Below are the code and all the weights of a small trained network. Each question names an input and a class and asks about switching units off, where a switched-off unit gives its printed mean instead of its output.

import numpy as np


def w(rows, s, z=0):
    codes = np.array(rows[::2]) - 128.0
    scale = np.full(codes.shape[1], s)
    scale[-1] = z or s
    return codes * scale


def f(y):
    return y / 2 * (1 + np.tanh(0.7978845608 * (y + 0.044715 * y**3)))


def log_softmax(a):
    a = a - a.max(-1, keepdims=True)
    return a - np.log(np.exp(a).sum(-1, keepdims=True))


def net(x, mask):
    res = np.array(x, float).reshape(1, 4) / 4 @ E
    y = f(res @ A[0][:, :-1].T + A[0][:, -1])
    res = res + np.where(mask, y, B[0][:, -1]) @ B[0][:, :-1]
    return log_softmax(res[-1] @ U[:, :-1].T + U[:, -1])


A, B = {}, {}
E = w([
[125,201,91],'x0',
[6,145,168],'x1',
[98,81,73],'x2',
[128,128,128],'x3',
],0.016)
A[0] = w([
[221,142,155,253],'neuron 1',
[157,69,163,156],'neuron 2',
[135,170,208,128],'neuron 3',
[79,136,204,174],'neuron 4',
[175,119,45,198],'neuron 5',
[233,140,162,218],'neuron 6',
[141,113,212,95],'neuron 7',
[80,81,146,138],'neuron 8',
[56,153,124,139],'neuron 9',
[122,105,140,208],'neuron 10',
[110,7,113,239],'neuron 11',
[62,128,169,243],'neuron 12',
],0.016,0.0049)
B[0] = w([
[105,104,6,243],'neuron 1',
[67,78,55,175],'neuron 2',
[199,184,206,194],'neuron 3',
[129,155,193,222],'neuron 4',
[254,138,132,215],'neuron 5',
[61,112,1,249],'neuron 6',
[101,107,179,169],'neuron 7',
[107,63,183,185],'neuron 8',
[20,141,92,220],'neuron 9',
[96,54,160,151],'neuron 10',
[148,30,160,216],'neuron 11',
[88,138,189,237],'neuron 12',
],0.0098,0.015)
U = w([
[30,112,74,235],'0',
[178,63,118,19],'1',
[137,185,75,187],'2',
[247,152,120,186],'3',
[146,124,226,175],'4',
[74,90,152,3],'5',
[108,233,166,31],'6',
],0.014,0.0045)

Each question gives the input, the list of numbers given to net, and the class t.
The units are the neurons (one row each of A and B). Each row of codes is followed by its name. A weight is (code - 128) times the scale printed after its matrix; where a second scale follows, it is the last column's (A, B and U).
mask holds one flag per neuron, in row order. A switched-off neuron (its flag False) gives its mean, the last column of its row in B, instead of its output. The means were averaged over made-up inputs and are rounded, as every weight is.
A unit's drop is (log p(t) with every unit on - log p(t) with that unit switched off) / (log p(t) with every unit on - log p(t) with every unit switched off).
The circuit of an input: a set's keep is (log p(t) with only the set's units on - log p(t) with every unit switched off) / (log p(t) with every unit on - log p(t) with every unit switched off). Starting from all 12 units, units are removed one at a time, each time the one whose removal leaves the highest keep (on an exact tie, the one counted first), for as long as the keep stays at least 0.8.
circuit, biggest first: the units of the circuit, biggest drop first
unit that matters most: the unit with the biggest drop
k most important neurons: the k neurons with the biggest drops, biggest first
drop when u is switched off: that unit's drop, to one decimal
input [-2,2,1,5], class 5: circuit, biggest first : [neuron 5; neuron 6; neuron 1]
input [0,8,-1,2], class 4: unit that matters most : neuron 6
input [7,0,1,-3], class 3: circuit, biggest first : [neuron 6; neuron 12]
input [2,0,-4,7], class 2: 2 most important neurons : [neuron 9; neuron 5]
input [1,6,0,-1], class 6: circuit, biggest first : [neuron 6; neuron 11; neuron 4]
input [-1,1,-4,2], class 4: circuit, biggest first : [neuron 9; neuron 6]
input [2,1,-7,6], class 6: circuit, biggest first : [neuron 3; neuron 11]
input [0,6,5,8], class 5: circuit, biggest first : [neuron 6; neuron 1]
input [-1,6,5,-1], class 5: circuit, biggest first : [neuron 6; neuron 8]
input [8,-8,-6,-3], class 2: circuit, biggest first : [neuron 6; neuron 5]
input [4,-6,-4,8], class 2: 2 most important neurons : [neuron 6; neuron 5]
input [-3,-7,-2,-7], class 0: 2 most important neurons : [neuron 6; neuron 1]
input [-7,-5,-2,6], class 0: 2 most important neurons : [neuron 6; neuron 2]
input [-1,6,1,2], class 5: unit that matters most : neuron 9
input [-1,-6,0,2], class 0: 4 most important neurons : [neuron 6; neuron 1; neuron 3; neuron 2]
input [6,-6,3,-2], class 3: 2 most important neurons : [neuron 5; neuron 9]
input [-2,-4,2,3], class 1: 3 most important neurons : [neuron 5; neuron 9; neuron 11]
input [0,8,2,2], class 5: 2 most important neurons : [neuron 6; neuron 9]
input [-6,-6,-1,-5], class 0: 4 most important neurons : [neuron 6; neuron 2; neuron 1; neuron 3]
input [6,-4,5,7], class 3: circuit, biggest first : [neuron 5]
input [6,-4,3,4], class 3: 2 most important neurons : [neuron 5; neuron 9]
input [1,7,-1,5], class 6: drop when neuron 9 is switched off : 0.2
